How the units are linked:
j589: ^>j400, *>j890, ~>j747
j392: ^>j303, *>j628, ~>j760
j716: ^>j948, *>j729, ~>j930
j656: ^>j836, *>j692, ~>j826
j409: ^>j890, *>j804, ~>j589
j407: ^>j402, *>j540, ~>j914
j408: ^>j834, *>j384, ~>j856
j520: ^>j229, *>j721, ~>j528
j484: ^>j357, *>j125, ~>j167
j506: ^>j406, *>j717, ~>j579
j345: ^>j911, *>j209, ~>j444
j992: ^>j856, *>j408, ~>j158
j406: ^>j16, *>j200, ~>j729
j374: ^>j897, *>j916, ~>j937
j826: ^>j540, *>j836, ~>j407
j663: ^>j394, *>j64, ~>j640
j110: ^>j804, *>j556, ~>j409
j155: ^>j937, *>j374, ~>j198
j948: ^>j919, *>j864, ~>j780
j914: ^>j306, *>j402, ~>j888
j600: ^>j384, *>j944, ~>j408
j335: ^>j506, *>j518, ~>j947
j306: ^>j608, *>j758, ~>j788
j172: ^>j520, *>j782, ~>j15
j682: ^>j383, *>j138, ~>j360
j360: ^>j904, *>j383, ~>j782
j444: ^>j110, *>j911, ~>j37
j933: ^>j138, *>j693, ~>j682
j400: ^>j826, *>j656, ~>j64
j741: ^>j930, *>j716, ~>j399
j130: ^>j600, *>j546, ~>j453
j546: ^>j944, *>j827, ~>j600
j16: ^>j682, *>j933, ~>j864
j200: ^>j933, *>j315, ~>j16
j760: ^>j374, *>j303, ~>j155
j947: ^>j579, *>j506, ~>j691
j628: ^>j327, *>j675, ~>j303
j919: ^>j782, *>j360, ~>j172
j856: ^>j675, *>j834, ~>j628
j131: ^>j692, *>j941, ~>j656
j540: ^>j607, *>j399, ~>j402
j758: ^>j167, *>j484, ~>j608
j675: ^>j345, *>j640, ~>j327
j357: ^>j719, *>j15, ~>j518
j372: ^>j445, *>j871, ~>j315
j890: ^>j656, *>j131, ~>j400
j327: ^>j444, *>j345, ~>j916
j518: ^>j717, *>j719, ~>j506
j303: ^>j916, *>j327, ~>j374
j788: ^>j246, *>j608, ~>j655
j864: ^>j360, *>j682, ~>j919
j719: ^>j460, *>j528, ~>j717
j911: ^>j556, *>j888, ~>j110
j394: ^>j914, *>j407, ~>j209
j721: ^>j198, *>j155, ~>j229
j782: ^>j721, *>j904, ~>j520
j384: ^>j663, *>j747, ~>j834
j399: ^>j670, *>j930, ~>j607
j445: ^>j992, *>j453, ~>j693
j460: ^>j315, *>j372, ~>j200
j691: ^>j716, *>j579, ~>j741
j834: ^>j640, *>j663, ~>j675
j383: ^>j760, *>j392, ~>j904
j556: ^>j655, *>j788, ~>j804
j138: ^>j392, *>j158, ~>j383
j209: ^>j888, *>j914, ~>j911
j640: ^>j209, *>j394, ~>j345
j198: ^>j130, *>j937, ~>j871
j608: ^>j335, *>j167, ~>j246
j246: ^>j947, *>j335, ~>j941
j916: ^>j37, *>j444, ~>j897
j670: ^>j125, *>j780, ~>j484
j693: ^>j158, *>j992, ~>j138
j158: ^>j628, *>j856, ~>j392
j937: ^>j546, *>j897, ~>j130
j692: ^>j741, *>j691, ~>j836
j941: ^>j691, *>j947, ~>j692
j888: ^>j788, *>j306, ~>j556
j167: ^>j518, *>j357, ~>j335
j780: ^>j172, *>j919, ~>j125
j528: ^>j372, *>j229, ~>j460
j717: ^>j200, *>j460, ~>j406
j15: ^>j528, *>j520, ~>j719
j930: ^>j780, *>j948, ~>j670
j897: ^>j827, *>j37, ~>j546
j37: ^>j409, *>j110, ~>j827
j125: ^>j15, *>j172, ~>j357
j836: ^>j399, *>j741, ~>j540
j402: ^>j758, *>j607, ~>j306
j827: ^>j589, *>j409, ~>j944
j607: ^>j484, *>j670, ~>j758
j229: ^>j871, *>j198, ~>j372
j315: ^>j693, *>j445, ~>j933
j944: ^>j747, *>j589, ~>j384
j747: ^>j64, *>j400, ~>j663
j729: ^>j864, *>j16, ~>j948
j871: ^>j453, *>j130, ~>j445
j453: ^>j408, *>j600, ~>j992
j904: ^>j155, *>j760, ~>j721
j804: ^>j131, *>j655, ~>j890
j579: ^>j729, *>j406, ~>j716
j655: ^>j941, *>j246, ~>j131
j64: ^>j407, *>j826, ~>j394

The rows follow the links: the fewer symbols apart two units are, the more alike their rows tend to be.

Each row is also shifted at random along 7 hidden directions that mean nothing.

Some units, each with a row of numbers:
j518: [ -3  29 -19   9   5  67 -20  51  16 -19  14  19  -8  73   4   3   0   1  -5  -2  -9 -18  -6  20 -47  -7 -10 -10  -3  34 -16  32  24 -16  15  -6  25  -3]
j384: [ -2 -27   5 -18 -26 -45 -19  -4 -45  16 -20  31  19   1 -31  -9  -9  16  21  -9   7  43  24  19  -1  15   6  -4 -29 -37  -3 -30 -57   0  30  -3 -23  -2]
j198: [-44 -24  -8 -16  -7  -6  16 -18 -11  24 -15  42  50   6  27  11  -7  -7 -13 -27 -21 -17  -7  12 -22 -10  -3  29  29  19  31  40  -7  29  43 -25   5  -1]
j600: [-36   9   9  22  -1 -40 -15  15 -12   0   1  21  -1   5 -40 -24   3  29  15 -20 -13  49  14  -4  51  28 -18  -7 -22 -27   3 -37   4  35  -9  31   6  -1]
j937: [131  13 -10 -17  -6  22 -37 -15  10   6  10  43  26  22 -21  -1  -9  23   6 -20  -3   8  13   4 -65 -11 -43  19 -22   0  -7  47 -35 -17 -10   9 -10   1]
j944: [-134   -5   -6    5   20   39   54   24   29  -16   34   15   35   34   54  -20   47  -40  -18  -44    8  -57   22   16    2   19   24    5   36   24   49   38   20   55   -5  -34   17   -2]
j656: [-19   3  57  15 -23   1 -74  24 -28  25  36  23   2  27 -56 -36 -16  83  30   4   4  -1  14   8 -45 -22   3   2   6 -39 -43   3 -50 -15 -31  29 -45   8]
j780: [ 35  -3 -25 -32 -15  10  10   9  -9 -46 -44 -25 -22  -9  36  44  -8 -43  -9   9  -4  -1  -8   5   1 -10  34 -45 -49  20  -6 -38 -15 -21  55 -37  13  -7]
j209: [ 44  20  22 -25   0  34   8  -6  18 -54   4 -13  -3 -19  47   0  22 -10 -23  -5  30 -28  29 -22 -30  -4  16 -28 -47  -4  -9   3 -51  -6  31 -24 -20  -5]
j372: [ 11   4 -41   9  28  44  17  22  32 -26  13   7  18  41  27  22  13 -37   1 -26 -18 -24 -11  15 -20  -6   5  15   4  39  34  38  36  10 -35 -26  33   0]
j904: [ 64   0 -24  11  -6 -11  -4  21 -29  14 -37  31  -5  38 -11   5 -16   6  -5   7 -17  48 -11  19  13  17 -21   4  -7  13  -8 -19  21   0  70   4  27  -7]
j200: [-64   6   8  18   5 -20 -16 -13  -9  34 -12  28  14  -7 -10   0 -25  39 -14   2 -32  20 -26 -10  10  -9 -32  28  26  13  -4  17  26  20  26  27  12   3]
j675: [ 34 -19  22  22  -6 -25  -9  12 -34  35   1  27  12  21 -24 -31  -1  41   7   3   8  27  10  15   3  17  -5  23  20 -24 -10  -5  -9  10  25  13 -14   2]
j716: [ 96  -9 -43  19  14 -14  16  10 -17   5 -40 -27 -49  13 -14  14 -11 -18   5  53  14  64 -19  16  25  26 -15   6 -12   9 -24 -38  44 -51  32   6  26  -4]
j394: [ 46   0  -3   4   7 -20  28 -17  12 -10  -1 -39 -28 -36  -6 -11  20 -21   4  22  32  22  15 -15  36  27  -5  -8 -14 -22  -2 -29  10 -17 -21  10  -8   1]
j948: [-37  -1 -33  -2  -7  -7   5  11   1  11  -9 -16 -17  11 -22  15  -7 -35  13   7 -14   8 -19  16  26   5  -4 -11  13  12   7 -19  40  -7 -20   3  26  -4]
j864: [ 38  20 -54 -13 -13   0 -45  -7  13  26  -3  24  -4  29 -70  13 -21  -6  27  -4 -19  41 -11  14 -16   3 -65   7 -10  -1  -5  14  21 -30 -44  33  21  -2]
j747: [-59 -25 -36 -37 -20 -35   5 -36  -8  19  -8  27  25 -11 -32  -5   8 -30  25 -17  23  35  34  14 -10  27 -30  14 -18 -30  23   3 -42 -11 -14  -5 -14  -3]
j897: [  1  -3  10  15   5 -25  19  16 -22 -17 -22  11  -5   4  13 -17  11   9 -15 -10   2  41  15   0  46  30   4 -10 -28 -12   1 -39  -4  29  63  -1   7  -3]
j692: [ 85  28 -26   2  -9  61   4  22   1  33  -7  36 -20  78   1 -26   9   4 -34  36  42  17  12  21 -60  33 -70  15  19  24 -39  52  25 -53 102  11  20  -7]
j306: [ -9   7  27  -6 -14  44 -14  21 -19   6   4  32   5  42  22 -16   2  31 -22   7  23 -21  15  11 -64  -6  -4  -1   6   9 -28  35 -33 -19  74 -15 -15  -4]
j546: [-34   6  -5   0  15  12  20  16  16 -49   9  10  12  10  26  -5  25 -23  -3 -38  -1   0  22  -3  18  16  18 -16 -39   3  24 -11  -9  35  -4 -18  12  -2]
j914: [ 65 -21 -24  25  38  42  52   5  15  11  16  -6   0  36  32 -15  30 -20 -10  24  52  -6  12  18 -35  22  -7  49  39  15   8  50  33 -34  -1 -21   5   0]
j717: [ 20  -3 -58 -51 -12  35  -5 -11  18 -20 -16  11  18  17  16  49  -8 -56   8 -16  -8 -17  -2  22 -60 -19  -6  -5 -28  29  14  30 -23 -33  -2 -39  13  -6]
j158: [-40   7   7   4   1   4  20 -12  -3  25 -10  46  31  10  31 -10   1  12 -39 -20 -18 -12  -6  -5  -2   8 -28  21  35  24  17  42  13  38  75   0  17  -3]
j506: [ 38 -24 -37  -1   9   1  11   2 -12  -5 -27 -14 -13  12   7  27 -12 -22   7  25   6  25 -14  18 -10  -4   6  10 -10  14  -5 -12  11 -39  12 -19  10  -3]
j834: [ 13 -16  24 -16   7  17  38  10  13 -58  16 -36   9 -25  62   9  29 -38  -6 -26   9 -61  19  -8  10 -13  76 -31 -18   6  29 -18 -33  28 -18 -52 -15   0]
j758: [-95   9   1  -8  -4   5   1 -15  14   3   4  -4  -6 -15  -2  -2   2  -6  -7   6   7  -7   0 -11  -3   2 -15   0   6  -1  -2  10   2  -7  -5   9  -1   1]
j640: [ 35 -23   4 -11   4   6  47 -19   4  16   7  -7  15 -16  36  -8  23 -24 -16   3  34 -35  15   0 -11   8  10  20  35   0  17  28  -5   0  16 -25 -12  -1]

From each start, follow one symbol. Which unit do you reach?
Answer with the unit's name.
[ -6 -11  -2 -14 -14 -16  -4 -17  -3  33  17  14  15  -6 -36 -21  10  -3  19  -7  20   4  20   8 -10  16 -18  11  20 -28   8  11 -17  -4 -36  12 -20   3]
~ -> j640
[ -4  -1  35 -29 -31 -13 -33  11 -25 -51 -28 -36 -17 -40  22  40 -29   5   3   4 -25 -20 -13 -14   7 -46  67 -62 -58  -3 -24 -61 -54  -6  23 -28 -19  -1]
~ -> j357
[ 27 -12 -38  16  29  18  38 -29  15  33  -8  -5  -4   6  16  -1   5 -15 -17  37  30  15 -12   3 -29  14 -40  58  40  19   1  50  43 -45  11   1  13  -1]
~ -> j399
[ 39  21  68 -29 -30   9 -16  -3 -10 -49 -15  -1  10 -44  57  18 -13  23 -39 -23 -29 -54  -3 -36   0 -39  45 -55 -33  11 -12 -18 -59  44  76 -22 -19  -2]
^ -> j303
[  3  -2 -35 -39   5  19  26 -34  18 -44 -24 -23  -8 -31  40  35   7 -49 -10  10  24  -1  10 -10 -29  -6   2 -10 -49  10   5   5 -30 -40  14 -36  -4  -5]
~ -> j607
[  6  -3   8 -19 -20 -13  15  -2 -10  -1  -2  -2  -3 -10  -4 -13  16 -17  -3  -3  20   0  23   2  19  23   5 -24  -6 -18   0 -21 -20   8  22  -4  -8  -3]
^ -> j911
[-35  -5   5   8   9  -2  -9   7 -11 -21 -15 -13 -14  -7  15  20 -14  14  -2  12  -7   9 -14  -5  -2 -16  24  -4 -24   7 -13 -16  -7 -14  10  -9  -3   1]
* -> j948
[-36  17   3  -6 -12  38 -30  17  16   4  21   6   7  25  -6  12 -11   1   2 -12 -27 -46 -19   6 -30 -31   4 -12  22  23  -1  31  15   3 -30  -1   7   2]
^ -> j16
[ 55 -24   4   1   6 -24 -15 -41 -25  23 -29  -1  -5 -29  -4  12 -30  36   1  42  16  36 -11  -6 -33 -15 -15  38  -5 -13 -29   2 -23 -51  21   8 -26   2]
* -> j506
[101   6 -41 -16 -31 -17  -2   9 -21  29 -20  27 -20  42 -57 -24  12 -18  14  12  33  68  30  29   6  56 -54 -12 -20 -24 -18 -23  -1 -32  46  22  13  -8]
^ -> j110
[ 44  29  38  -7  -7   6 -38   2  14 -37  19   4   6 -18  -2  -4  -3  30   2 -30 -22 -16  10 -25  -2 -21   9 -31 -41 -13  -5  -8 -39  27 -21   9 -17   2]
^ -> j916
[ 60  -2 -31 -20   4  29  32 -18  16   7   6  16  12  16  13  -9  28 -34  -8  -2  41  -5  28  10 -40  26 -32  20   5   3  13  46  -6 -24  17 -14   2  -1]
^ -> j400
[-39   8  40   4   9  21 -12  13   0 -47  -4   1  20 -13  59  25 -10  24 -19 -28 -40 -45 -16 -16 -10 -45  51 -17 -19  24   6   4 -27  42  20 -30  -4   2]
^ -> j693
[ -6   9  27  31  17 -24  15  12  -2 -13   3  -5  -8 -14   9 -22  13  20 -15  -5  -6  14   1 -19  62  20   5  -8  -2  -7   5 -32  21  44  13  19   8   2]
~ -> j856
[  4  10  12  13 -17 -35 -27  -8 -28  46  -7  34 -11   7 -58 -40  -4  51   0  19  20  67  20  -3  13  37 -61  14  -2 -38 -33 -10  -9 -12  46  51 -10   1]
^ -> j556
